Each row has a name. After each piece below comes the name of the row it's from, unless a question asks for something else. Each question is about the rows just above it.

Suzon: [155 155 116 186 168  87 150 185]
vuf: [138 138 112 176 149 101 163 164]
bev: [155 155 116 186 168 158  98  90]
Gup: [108 108  94 177 123 120 163 156]
Vuv: [149 149 173  63 134 144  85  91]
nago: [ 93  93 113 105 113 144 120 110]
Dil: [115 115 127 114 113 144 120 131]
segof: [ 93  93 113 105  90 162 110  92]
[156 163] is which row, read backwards?  Gup
Which row holds this, read backwards? [131 120 144]  Dil

sufa: [100 179 151 122  86]
nago: [193 113 160 147 133]
segof: [161 103 149 108  73]
Gup: [193 113 163 151 145]
sar: [179 100 153 134 105]
vuf: [187 105 158 144 126]
Which row holds [179 100 153 134 105]?  sar
Which row holds this, read backwards? [147 160 113 193]  nago
Which entry of sar is missing from [105 134 153 179]?  [100]

sar: [140 117 167 148  89 198 152 114 103]
Vuv: [147 129 163 139  99 203 145 114  97]
bev: [140  97 166 149  79 186 153 118 120]
sufa: [138  71 153 145  97 130 151 115 143]
vuf: [142  95 168 148  87 177 152 117 124]
Gup: [135  78 156 148  88 155 143 120 136]
Lukir: [156 148  89 162 144 194 144 105 109]
Gegel: [131  72 163 150  88 143 155 115 143]
nago: [139  82 160 147  85 169 155 118 127]
Which entry of nago is missing from [155 160 139 127 169 147  82  85]?  [118]
[143 155  88 148 156] is which row, read backwards?  Gup
Which row holds [155 143  88] read backwards?  Gegel
[105 144] is which row, read backwards?  Lukir

Suzon: [137 136 186  99 136 127 128 136 160 141 131 144  92 128 136 127 126]
bev: [132 141 117 125 115  97  91 168 121 112 107 136 128 140 121 171 144]
sufa: [160  86 135 118 135 153 163 117  93 147 137 134 144 123 135 117 102]
Gup: [ 99 153 112 153 105 117 106 116 152 155 145 101 149 109 113  99 126]
Lukir: [122 111 153 105 123 136 121 133 146 152 139 116 151 147 124 127 116]
Suzon without one entry, shuffled: [144  92 128  99 186 141 127 126 136 136 131 160 136 127 136 128]. Gone:  [137]
Which entry of Suzon is missing from [136 160  99 137 141 128 136 127  92 136 128 131 136 127 186 144]?  [126]
Shuffled bev with one entry gone: [168 141 112 171 117 144 125 140 121  91 136 121  97 128 132 107], missing  [115]
Which row holds this, read backwards? [105 153 112]  Gup
Which row holds [153 112 153] read backwards?  Gup
Which entry of Gup is missing from [126 155 105  99 149 106 117 116 112  99 101 152 153 109 145 153]?  [113]

bev: [189 106  76  90 103  99 113 134 103 108 136 146 107 153 177 144 162 120
 109 114  94  91]
Vuv: [108 141 123 130 117 150 131 130 121 118 154 118 138 125 113 111 121 126
 120 123 121 118]
vuf: [108 141 123 130 132 150 131 130 121 118 154 118 138 125 113 111 121 126
 120 139 121 118]
Gegel: [189 106  76  90 103  99 113 134 103 108 136 146 107 153 177 144 162 120
 128 114  94  91]
Which entry of bev is missing from [109  94 144 153 162  76 120  91 114 189  99 106 103 113 103 136 107 108
 146 177  90]?  [134]
[ 91  94 114 128 120 162 144 177 153 107 146] is which row, read backwards?  Gegel
Shuffled bev with one entry gone: [ 99 120 189 103 114 134  91  94 177 109 144 136 146 103  90 113 153 162
  76 107 106], missing  [108]

Vuv: [138 140 141 123 132 119 134 119]
bev: [126 127 130 132 139 139 129 108]
Suzon: [136 136  70 153 137 133 156 136]
Dil: [135 124 129 121 138 139 138 102]
nago: [124 129 121 139 139 138 102 160]
Shuffled bev with one entry gone: [129 126 139 130 139 108 132], missing  [127]
nago without one entry, shuffled: [160 138 139 139 102 121 124]. Gone:  [129]
Which row holds this, read backwards? [138 139 138 121 129 124]  Dil
Which row holds [129 139 139 132 130 127 126] read backwards?  bev
Shuffled Vuv with one entry gone: [119 134 119 123 132 141 138], missing  [140]
Which row holds [102 138 139 138 121 129 124] read backwards?  Dil
[135 124 129 121 138 139 138 102] is in which row?  Dil

Gegel: [115 133 129 131 115 143 138 143 118 140 135 139 131 123 118 140 127 130
 116 136 138 120 133]
Dil: [104 117 120 120 106 135 149 128 101 125 148 145 117  98 101 139 144 149
 103 129 143 103 139]
Lukir: [106 118 109 108  94 175 125 170 116 127 144  96 112 109 107 181 101 100
 108  93  95 132  83]
nago: [131 136 141 140 135 106 117 104 127 124 124 125 139 122 128 109 127 128
 130 136 128 121 139]
sar: [123 168 169 168 123 110  91 108 122 154  97 108 168 122 124 113 122 116
 146 110 104 144 111]
vuf: [120 140 137 138 121 134 125 136 120 144 127 133 139 125 121 131 117 122
 120 139 138 119 137]
sufa: [131 136 141 140 135 106 117 104 127 133 139 144 127 122 128 109 127 128
 130 136 128 154 115]
Gup: [120 140 137 138 121 134 125 136 120 144 127 133 139 125 121 131 117 122
 122  99 138 119 137]
segof: [123 168 169 168 123 110  91 108 122 154  97 108 168 122 124 110  90  94
 122 152 118 116 134]
The row with [120 140 137 138 121 134 125 136 120 144 127 133 139 125 121 131 117 122
 120 139 138 119 137] is  vuf
find: [120 140 137 138 121 134 125 136 120 144 127 133 139 125 121 131 117 122
 122  99 138 119 137]  Gup

vuf: [112 159 119 165 183 183 133 183]
Gup: [115  69 101  91 116 180 133 121]
Vuv: [171 100 160 124 156  86 173 172]
bev: [122 137 128 165 183 183 119  95]
Lukir: [119 100 160 124 156  86 173  99]
segof: [103  91 160 124 156  86 173 172]
Which row holds [116  91 101  69] read backwards?  Gup
Lukir without one entry, shuffled: [156 124 119 160  86 173  99]. Gone:  [100]
Which row holds [ 91 101] read backwards?  Gup
Shuffled bev with one entry gone: [183 128 119 122 183  95 165], missing  [137]
Shuffled Lukir with one entry gone: [160 124 173 100  99  86 119], missing  [156]
Vuv without one entry, shuffled: [100  86 171 173 156 160 124]. Gone:  [172]
find: [122 137 128 165 183 183 119  95]  bev

Suzon: [121 155 119 136 127 139 128 130 137 119 126 130 110 139 140 127 125 115
 118 124 127 117 133 135 138 117 132 131 144 149 137 103 115 144 128 151
 126 138 134 131 123  99 121 113 103 140]
Lukir: [124 108 124 116 136 191 139 124 151 139 140 135 135 136 132 153 128 122
 122 119 127 131 107 120 133 127 136 133 136 101 125 133 129 155 131 138
 120 117 131 128 149 119 131 123 105 128]
bev: [121 150 127 113 127 126 118 134 110 123 113 126 112 133 126 125 127 123
 133 130 127 141 159 127 143 129 148 150 119 135 143 122 107 113 128 129
 128 151 136 130 117 120 147 105 137 124]
vuf: [125 140 132 142 115 106 122 140 138 133 125 112 136 121 138 120 144 138
 137 131 127 126 147 124 121 131 113 152 116 167 142 116 143 132 124 129
 137 122 129 129 119 115 131 145 114 136]
Dil: [142 148 109 143 115 114 124 128  94 114 121 112 119 123 123 116 126 139
 126 135 127 121 137 131 144 116 134 118 134 126 120 110 113 119 128 120
 143 143 128 131 119 132 139 108 127 132]
nago: [119 132 135 126 151 113 135 148 141 111 127 130 136 106 126 132 119 127
 151 135 127 136 146 140 143 119 132 155 114 117 142 121 135 149 120 113
 140 136 140 127 115 132 134 139 128 130]
Gup: [121 150 127 113 127 126 118 134 110 123 113 122 112 133 126 125 127 123
 133 130 127 141 159 127 143 129 141 150 124 135 143 122 107 113 128 129
 128 151 136 130 117 120 121 105 137 124]
sar: [146 128 145 129 123 160 138 122 114 138 141 129 114 129 134 115 126 133
 128 134 127 133 150 114 114 158 119 133 136 151 144 145 131 127 110 136
 138 120 145 130 130 123 115 127 154 129]
Gegel: [142 148 109 143 115 114 124 128  94 114 121 112 119 123 123 116 126 139
 126 135 127 121 137 131 144 116 134 118 134 126 120 126 116 107 139 115
 144 136 108 126 144 121 133 118 125 114]
find: [142 148 109 143 115 114 124 128  94 114 121 112 119 123 123 116 126 139
 126 135 127 121 137 131 144 116 134 118 134 126 120 110 113 119 128 120
 143 143 128 131 119 132 139 108 127 132]  Dil
Which entry of Suzon is missing from [137 128 125 118 103 138 113 117 151 121 127  99 134 137 133 126 144 140
 121 117 130 132 128 138 136 123 115 115 126 119 124 119 155 110 127 140
 103 131 139 130 149 131 127 144 139]?  [135]
Which row holds this, read backwards? [103 137 149 144 131 132 117]  Suzon
Shuffled sar with one entry gone: [134 138 129 114 128 145 131 114 114 134 114 127 119 127 133 158 110 154
 129 138 138 115 115 145 144 130 151 126 141 136 136 145 160 150 146 129
 127 123 122 130 129 133 128 123 133], missing  [120]

vuf: [127 128 128 128 128 131 128 129 129 128 129 128 133 130 130 129 129 128
 127 129 128 129 129 128 128]
nago: [127 129 128 128 128 128 128 129 129 128 129 128 128 129 131 132 138 146
 156 167 177 185 188 184 176]
Lukir: [127 129 128 128 128 128 128 129 129 128 129 128 128 129 151 162 174 183
 186 186 179 169 156 147 139]
Lukir without one entry, shuffled: [129 139 162 129 128 128 128 179 183 186 186 127 128 129 151 129 128 128
 128 129 156 147 128 174]. Gone:  [169]
Lukir without one entry, shuffled: [162 129 147 151 129 128 127 128 128 179 128 128 139 129 128 156 129 174
 186 128 129 128 186 183]. Gone:  [169]
Which row holds this, read backwards? [128 129 129 130 130]  vuf
nago without one entry, shuffled: [129 128 184 129 127 138 177 188 128 129 129 146 128 128 156 129 128 185
 128 128 176 167 128 132]. Gone:  [131]
find: [127 129 128 128 128 128 128 129 129 128 129 128 128 129 151 162 174 183
 186 186 179 169 156 147 139]  Lukir
Which row holds [146 138] read backwards?  nago

sar: [ 88 179  82 139 134 160 178 120 119 137 158  77 137 155 160 152 109 108
 133 141 145 125 131 124]
Lukir: [119 138 120 136 130 132 130 117 129 127 132 118 132 130 135 133 128 129
 119 124 133 128 117 117]
sufa: [128 128 129 132 127 125 124 127 129 129 126 129 128 127 129 130 127 130
 129 128 125 129 129 129]
Vuv: [134 132 113 103 109 134 140 117 117 112 150 109 114 139 135 139 142 141
 112 103 124 135 122 127]
Dil: [ 88 179  82 139 134 160 178 120 119 137 158  77 137 155 160 152 144 129
  70 112 151 118  75  78]
Suzon: [140 117 117 164 150 109 114 139 134  79 118 152  74  88 158 165 102 172
 161 104 118 182 171 156]
vuf: [157  77 137 155 160 152  90 138  81 116 153 115 124 154  96 123 170 149
 135  90  67 122 151 174]
Which row holds this, read backwards? [140 134]  Vuv
find: [ 88 179  82 139 134 160 178 120 119 137 158  77 137 155 160 152 144 129
  70 112 151 118  75  78]  Dil
Shuffled Lukir with one entry gone: [117 135 132 117 133 129 130 136 124 130 128 119 130 127 133 117 128 120
 129 132 138 132 119], missing  [118]
Suzon without one entry, shuffled: [172 164 134 182 104  79 117 158 118 109 139 117 161 150 102  88 140 118
  74 114 152 156 171]. Gone:  [165]
[135 139 114 109 150 112 117 117 140] is which row, read backwards?  Vuv
Which row holds this, read backwards? [117 140 134 109 103]  Vuv

Gup: [134 123 127 109]
Suzon: [127 134 126 127]
bev: [113 148  57 162]
Which entry of bev is missing from [113 162  57]?  [148]
[ 57 148] is which row, read backwards?  bev
[127 126 134] is which row, read backwards?  Suzon
Which entry of Gup is missing from [109 123 134]?  [127]

Gup: [ 73 157 132 114]
sar: [ 73 157 126 114]
Dil: [ 80 159 130 131]
Suzon: [ 73  72 133 114]
Vuv: [ 56 140 130 115]
Which row holds [133  72  73] read backwards?  Suzon
Which entry of Dil is missing from [131 130 159]?  [80]
Which row holds this, read backwards? [159  80]  Dil
Which row holds [130 140  56] read backwards?  Vuv
Dil without one entry, shuffled: [159  80 131]. Gone:  [130]
Suzon without one entry, shuffled: [133  72 114]. Gone:  [73]

Vuv: [174 113 127 134]
Lukir: [126 128 127 113]
vuf: [176 112 129 124]
Which entry of Lukir is missing from [113 128 126]?  [127]
Shuffled Lukir with one entry gone: [128 113 126], missing  [127]
[134 127 113] is which row, read backwards?  Vuv

Vuv: [148 137 150 199  99]
Gegel: [146 145 171 202 136]
Suzon: [140 129 126 155  98]
vuf: [139 203 202 171 136]
Which entry of vuf is missing from [203 136 139 171]?  [202]
Which entry of Gegel is missing from [146 202 171 136]?  [145]
Which row holds [136 202 171 145] read backwards?  Gegel

